What each symbol does to the objects:
at | + ~
x884 | x617 x14
x914 | x119 x552
x917 | x629 x696
x4 | x723 x159
x786 | x14 x144
x55 | x776 x5
x18 | x581 x515
x814 | x368 x49
x951 | x159 x723
x472 | x458 x917
x279 | x155 x465
x348 | x471 x951
x561 | x182 x89
x617 | x265 x380
x515 | x884 x416
x155 | x411 x418
x14 | x380 x14
x338 | x465 x690
x480 | x752 x237
x846 | x917 x270
x416 | x144 x216
x577 | x5 x317
x614 | x500 x411
x894 | x416 x704
x977 | x261 x814
x411 | x148 x704
x368 | x333 x55
x981 | x465 x155
x704 | x216 x614
x418 | x814 x418
x736 | x4 x891
x163 | x752 x265
x270 | x696 x458
x207 | x348 x581
x552 | x279 x981
x521 | x472 x333
x500 | x472 x148
x206 | x981 x472
x696 | x471 x521
x333 | x489 x776
x688 | x229 x536
x536 | x163 x617
x66 | x89 x736
x119 | x894 x279
x723 | x561 x399
x629 | x155 x206
x752 | x736 x18
x5 | x945 x270
x945 | x846 x348
x690 | x368 x846
x581 | x5 x5
x144 | x765 x914
x229 | x317 x399
x579 | x4 x182
x891 | x536 x884
x471 | x577 x270
x811 | x489 x945
x182 | x581 x399
x265 | x18 x480
x458 | x270 x977
x216 | x914 x500
x765 | x338 x119
x159 | x579 x561
x261 | x521 x368
x49 | x55 x418
x489 | x977 x489
x776 | x811 x5
x317 | x66 x752
x89 | x399 x688
x399 | x4 x49
x465 | x144 x690
x148 | x418 x814
x237 | x786 x237
x380 | x480 x338

The rows follow the links: the fewer symbols apart two objects are, the more alike their rows tend to be.

Some objects and rows for them; each showing differs a little:
x814: 21 22 -35 22 59 57 58 1 86 -6 -37 -24 -18 52 110 -38 -5 9 -103 14 55 -5 -18 -44 -64 69 -54 -15 63 -46 3 15 -55 19 63 26 45 -41 -54 -42 42 68 -12 65 -21 -22 -6 31 -15
x237: -36 -78 75 25 70 8 -33 24 10 38 -59 27 -34 27 -9 13 21 -8 -24 -47 51 -95 20 14 55 -83 -78 26 15 26 27 -17 -18 51 -29 5 17 26 77 -73 73 -54 62 21 13 30 -13 -126 26
x894: 71 -83 -23 13 -58 16 34 -64 27 -64 -76 36 -27 34 -25 -43 -37 -48 10 13 -22 -41 18 23 14 -20 72 46 -102 -27 77 59 36 11 -10 -49 -27 4 -25 41 -20 -8 -12 -61 -54 -35 -15 97 -58
x229: 2 63 30 58 106 14 -5 37 -31 83 16 46 42 5 -67 2 -51 4 40 -3 -53 15 -1 -59 89 -71 20 -71 43 -1 -39 -89 47 -56 14 -28 6 -12 6 62 -69 50 8 53 57 20 62 -47 38
x55: 5 80 -60 -71 -27 24 -16 14 30 -34 -30 11 40 22 85 -17 4 55 -94 14 19 -1 -48 -67 -22 42 -81 0 4 -83 12 27 -67 -32 79 11 55 -60 -76 -33 18 38 -29 77 24 -25 30 52 -9
x917: -12 15 21 17 21 -66 38 -2 26 14 54 -15 17 -73 20 44 0 25 -24 -2 -57 13 32 97 -106 43 -25 -23 39 81 -59 2 -8 62 -79 22 -19 -21 -15 16 15 -80 -17 -44 -34 73 -76 -65 -37
x696: -9 28 21 -4 43 -85 30 25 0 -10 57 -3 37 -89 17 50 29 26 -45 -23 -67 -34 50 98 -56 12 -34 -35 4 64 -58 7 -12 44 -51 17 -38 -12 -30 16 9 -111 -22 -28 -4 90 -81 -67 -33
x945: 17 74 -15 -117 -74 -56 -64 25 -23 -74 27 1 52 -64 6 47 32 48 -47 -11 -8 -24 -43 13 -20 30 -89 -6 -60 -42 32 23 -33 -29 14 41 14 -14 -50 2 6 -81 -55 51 45 5 10 53 -31
x515: 11 -41 -5 -67 -31 15 -2 -32 -111 -94 37 -37 9 -19 -33 21 41 -12 95 -4 22 -2 -45 6 48 16 102 66 -68 6 52 39 8 -15 -9 10 -59 41 24 -28 -10 30 49 -91 30 22 12 88 -5
x368: -12 28 -54 -15 -27 24 19 43 36 -16 -50 -8 21 70 129 -38 -7 39 -89 61 5 11 11 -34 -31 38 -21 -1 -9 -62 -16 77 -71 14 96 -13 69 -53 -87 -44 24 42 -16 19 -7 -12 -25 -12 9
x704: 76 -100 -22 53 35 10 65 -67 51 -78 -53 6 -41 20 -8 -28 -8 -65 -27 -14 -13 -63 13 37 -4 2 66 39 -50 -18 81 29 49 33 -13 -17 -55 3 -24 41 0 -3 -14 -35 -47 -18 -48 95 -73
x317: 5 87 38 18 110 0 -6 20 -50 51 8 58 53 -37 -70 27 -53 20 25 -34 -77 -24 -25 -44 73 -69 -13 -65 17 16 -8 -76 20 -37 -24 -29 -4 -24 -8 80 -75 24 14 32 62 49 66 -37 18
x521: -9 -9 -24 9 25 -32 65 68 1 -18 7 -25 21 11 96 7 18 -1 -51 27 -71 -25 67 82 -24 17 42 -27 -11 21 -82 57 -17 46 21 2 -19 -29 -65 -6 33 -29 -17 -55 -24 62 -124 -102 -9
x265: -10 19 40 -66 67 18 -7 10 -123 -18 61 -20 23 -48 -37 57 20 35 83 -51 43 0 -65 -9 72 -11 13 22 18 27 23 -14 -15 -13 -17 33 -31 21 42 -35 -15 52 100 -58 85 77 32 5 25
x261: -10 -15 -52 15 4 1 63 70 18 -17 -30 -19 11 66 142 -25 19 3 -64 34 -53 -8 56 19 -25 21 43 -20 -9 -16 -65 77 -32 34 78 -13 16 -44 -81 -31 34 25 -3 -31 -15 15 -94 -78 14
x581: 21 83 0 -105 -30 -24 -79 -13 -38 -43 67 -7 40 -75 -52 46 30 35 -20 -48 34 -12 -68 -39 4 21 -73 -2 -33 -44 55 -35 -5 -54 7 51 0 25 14 -3 1 -47 -44 84 63 -1 72 93 -17
x66: -4 57 34 54 104 20 -1 42 -53 68 24 37 26 -13 -63 12 -49 2 39 -9 -61 2 -8 -39 84 -73 36 -62 31 8 -35 -74 46 -43 4 -21 -15 -10 8 79 -66 50 10 18 64 33 57 -52 40
x18: 3 39 12 -90 41 2 -29 -20 -129 -64 62 -10 45 -83 -61 57 30 47 53 -40 22 -1 -78 -22 62 -2 13 27 -11 10 53 -31 1 -41 -23 31 -44 24 14 -27 -28 29 46 -7 78 56 55 72 4
x489: -2 -6 -59 -37 -54 1 35 71 -4 -45 -50 -25 27 83 125 -27 19 9 -30 43 -39 -22 41 -6 24 -3 68 12 -64 -63 -40 97 -29 4 101 -20 19 -37 -84 -24 35 35 -22 -22 -8 -3 -59 -38 10
x338: -41 -12 -16 -55 -172 24 -39 -34 17 38 -56 50 -19 35 -4 -41 -50 36 46 53 20 62 -19 -18 -64 16 -38 34 -46 5 10 68 -54 17 -13 -52 92 -25 -8 -23 0 6 17 -70 -44 -27 38 -13 10
x216: 71 -98 -19 32 -17 4 49 -54 26 -60 -69 32 -31 20 -20 -47 -18 -80 -12 4 -17 -57 22 45 3 -13 75 31 -81 -17 74 50 42 33 -12 -36 -30 2 -21 46 -1 -15 -12 -58 -61 -32 -43 90 -72

Each walk starts at a row. The symbols on each line, taken left to right, move it on to the next object.
Answer with the object's row; about right is enough.
---
-25 37 8 -21 72 23 8 26 -130 -1 69 -27 44 -37 -30 24 6 38 104 -7 -20 43 -36 -24 72 3 84 -1 23 27 -28 -35 10 -30 3 -1 -49 8 23 12 -51 88 72 -49 70 68 27 0 44
+ -> -18 46 33 -41 83 29 15 16 -128 -7 63 -6 33 -50 -58 40 -9 45 93 -28 -8 21 -51 -19 66 -3 45 -5 26 38 -14 -40 2 -31 1 18 -43 -3 25 3 -45 80 83 -50 83 84 42 7 28
~ + + + -> 25 88 -16 -122 -30 -48 -64 9 -22 -41 18 22 52 -66 -2 47 16 71 -63 -28 -4 -17 -67 -16 -29 20 -93 0 -33 -43 54 -6 -33 -32 13 34 15 -14 -52 4 -7 -51 -47 81 51 17 56 79 -38
---
60 -98 -25 2 -71 8 22 -52 -7 -72 -73 28 -23 40 -29 -33 -15 -58 25 22 -10 -41 4 20 18 -16 79 69 -109 -21 78 69 27 21 -19 -34 -30 16 -17 38 -10 -11 13 -70 -40 -39 -20 89 -58
+ + + + -> -14 3 -11 -43 -163 15 -11 -45 58 63 -61 64 -25 17 -5 -49 -75 24 22 57 4 63 -6 -20 -87 16 -57 2 -29 3 2 52 -49 -2 -28 -47 81 -38 -23 12 -13 2 -10 -71 -67 -30 37 17 -17
~ ~ ~ -> 1 48 29 -38 28 -79 19 25 -5 -28 58 -2 46 -104 9 70 28 29 -63 -31 -56 -41 22 82 -59 20 -61 -20 -7 50 -36 -7 -4 50 -50 32 -32 -13 -29 31 9 -122 -36 -24 13 95 -66 -41 -44
---
17 66 -14 -100 -38 -52 -80 -30 -22 -49 57 -7 23 -86 -44 48 46 32 -20 -41 35 -9 -73 -10 -23 20 -85 21 -11 -32 64 -26 5 -35 -17 42 -16 23 10 -18 3 -75 -58 91 41 -7 63 82 -9
~ + ~ ~ -> 3 9 8 14 50 -58 60 33 7 -25 36 -15 33 -54 64 34 38 9 -61 3 -66 -43 70 101 -55 23 -3 -39 -3 62 -71 26 -21 70 -37 27 -39 -24 -42 12 18 -74 -13 -45 -12 84 -112 -80 -27
~ ~ ~ -> 12 53 -23 13 57 46 21 1 90 17 -25 -8 -11 39 72 -39 -15 28 -93 11 63 25 -32 -77 -46 56 -69 -18 75 -61 10 -24 -42 -21 70 21 54 -38 -20 -29 23 71 -15 112 -3 -43 40 41 15
---
9 68 32 -54 29 -81 -31 2 -9 -19 63 17 51 -109 -45 72 31 35 -42 -48 -58 -54 -1 57 -38 -1 -83 -25 -8 46 7 -47 6 14 -50 31 -48 -5 -25 25 -10 -118 -39 22 37 67 -13 -21 -43
+ ~ ~ + -> -27 49 21 35 89 12 -19 23 -88 54 55 -3 31 -8 -71 23 -9 -5 80 -15 -35 17 -9 -39 96 -41 78 -32 28 28 -54 -61 50 -48 8 -9 -30 36 44 35 -57 68 30 19 66 29 49 -35 46
~ + ~ -> -47 -8 7 -53 39 26 -5 9 -133 -25 75 -58 17 -34 -18 35 46 50 95 -11 44 46 -49 5 46 16 63 38 8 35 -7 2 -14 -7 -2 25 -37 31 37 -55 -11 72 92 -78 53 58 15 7 37
---
-8 28 2 -2 44 28 11 21 -134 1 79 -45 15 -19 -26 23 18 19 114 -6 -5 47 -34 -7 79 3 109 6 12 26 -41 -22 14 -31 6 20 -54 23 25 -8 -34 78 66 -63 59 41 23 3 39
+ ~ + ~ -> -46 -45 74 -23 94 24 -24 32 -69 28 -19 9 -14 -19 -30 45 14 24 33 -70 56 -55 -16 -6 70 -72 -47 24 30 34 25 -33 -24 21 -37 10 -11 21 76 -73 35 -6 113 -17 60 68 24 -104 48
~ ~ + -> -47 -106 55 7 -7 5 -36 2 0 23 -78 12 -45 49 -2 7 16 -23 10 -38 62 -64 22 25 41 -73 -54 46 -2 20 48 20 -27 48 -28 -10 15 25 74 -78 75 -53 63 -16 -4 7 -20 -122 41
---
5 -21 2 56 61 -49 73 5 31 -16 25 -17 -7 -45 50 24 18 -7 -28 -4 -51 -11 56 101 -75 37 23 -22 38 79 -65 10 1 64 -54 8 -43 -18 -32 19 10 -60 -6 -68 -46 67 -106 -61 -30
~ + ~ + -> 1 24 0 -11 -78 10 26 -58 78 64 -28 55 -28 -10 1 -53 -79 29 -12 38 -2 89 -3 -3 -136 54 -52 -18 29 39 -24 13 -33 7 -63 -25 74 -62 -19 40 -22 -1 -13 -48 -69 -6 40 21 -44
~ + + -> 55 -23 -10 46 102 48 76 -48 98 -51 -21 -26 -43 15 69 -35 -1 -20 -102 -12 58 -26 -12 -16 -75 61 -32 -6 73 -22 42 -20 -17 30 22 38 -7 -26 -22 -20 43 44 6 34 -43 -12 -13 95 -54
---
-3 59 9 -78 -59 -78 -1 10 6 2 50 13 38 -90 25 49 4 46 -49 -12 -38 -9 5 80 -107 46 -92 -17 -12 48 -46 24 -39 28 -59 22 13 -34 -35 21 11 -103 -44 -27 -17 69 -37 -38 -33
~ + ~ ~ -> 2 9 -69 -25 -43 4 31 79 -4 -35 -58 -22 38 77 119 -24 13 19 -55 52 -36 -27 33 -5 12 24 37 -2 -45 -62 -41 97 -40 23 94 -17 35 -53 -92 -27 26 30 -13 -14 7 3 -67 -32 22
~ + -> 13 27 -74 -79 -88 -17 -18 61 -14 -69 -46 -4 45 49 98 -18 21 32 -50 31 -32 -35 7 -11 29 15 -3 12 -106 -82 14 98 -31 -3 104 -23 28 -30 -83 -14 21 7 -23 31 22 -9 -29 18 0
---
17 19 -9 -10 -119 21 5 -68 71 45 -67 65 -23 6 -22 -67 -95 6 -3 46 -5 65 -2 -22 -89 37 -46 -3 -19 1 20 29 -23 -3 -28 -50 74 -55 -35 45 -26 8 -24 -49 -71 -30 35 54 -48
~ + + -> -3 -42 -20 -36 -161 7 -19 -46 28 18 -104 76 -27 53 -27 -56 -59 -6 31 48 2 37 13 -21 -24 -15 -10 36 -93 -20 38 71 -8 5 -3 -69 66 -20 -13 28 -19 0 -7 -62 -51 -58 34 24 -19
+ + + -> 1 -83 8 -10 -144 9 -15 -51 35 -1 -112 74 -39 52 -22 -54 -54 -25 16 31 5 -11 21 4 -15 -40 -13 47 -93 -8 52 79 -12 22 -33 -65 55 -13 3 13 17 -28 16 -67 -48 -43 12 10 -13
---
-30 40 -33 -60 -151 5 -17 -4 53 44 -55 46 3 21 48 -40 -50 49 -13 63 -2 60 -6 -15 -104 44 -64 7 -33 -13 -22 71 -67 1 3 -37 92 -69 -45 -9 14 -2 -8 -43 -41 -15 12 2 1
~ + + + -> 30 14 13 29 2 37 47 -74 116 33 -10 25 -40 -24 24 -38 -55 6 -57 16 36 59 -24 -14 -142 78 -70 -10 66 25 6 -11 -26 36 -40 3 56 -57 -20 23 -3 12 -19 2 -74 -8 13 59 -61
+ ~ ~ -> 81 -89 0 61 85 19 80 -56 56 -83 -43 -14 -38 2 7 -20 -3 -70 -53 -26 2 -64 26 32 -20 5 52 26 -18 -7 60 4 33 38 -18 11 -51 2 -11 27 13 -7 -2 -18 -51 -10 -53 90 -79
---
23 94 42 -52 67 -38 -22 10 -35 6 26 54 54 -90 -70 49 -36 49 -25 -43 -59 -45 -46 -15 23 -25 -89 -50 -15 11 26 -73 1 -28 -28 7 -12 -17 -30 61 -45 -53 -17 46 63 74 57 3 -26
~ + + + -> -32 41 -7 99 32 4 -47 46 23 68 27 -23 -21 43 -40 -7 6 -36 24 5 18 30 29 -68 65 -41 22 -41 62 -27 -54 -89 46 -52 32 11 -1 36 55 16 -28 36 -46 110 20 -75 53 -39 67
+ ~ ~ -> -37 5 -5 75 -7 -18 -61 53 21 65 42 -47 -30 38 -51 1 42 -62 48 2 30 23 27 -11 72 -38 44 -27 51 -16 -47 -65 49 -45 21 6 -21 75 66 13 0 -10 -65 95 11 -83 32 -49 65
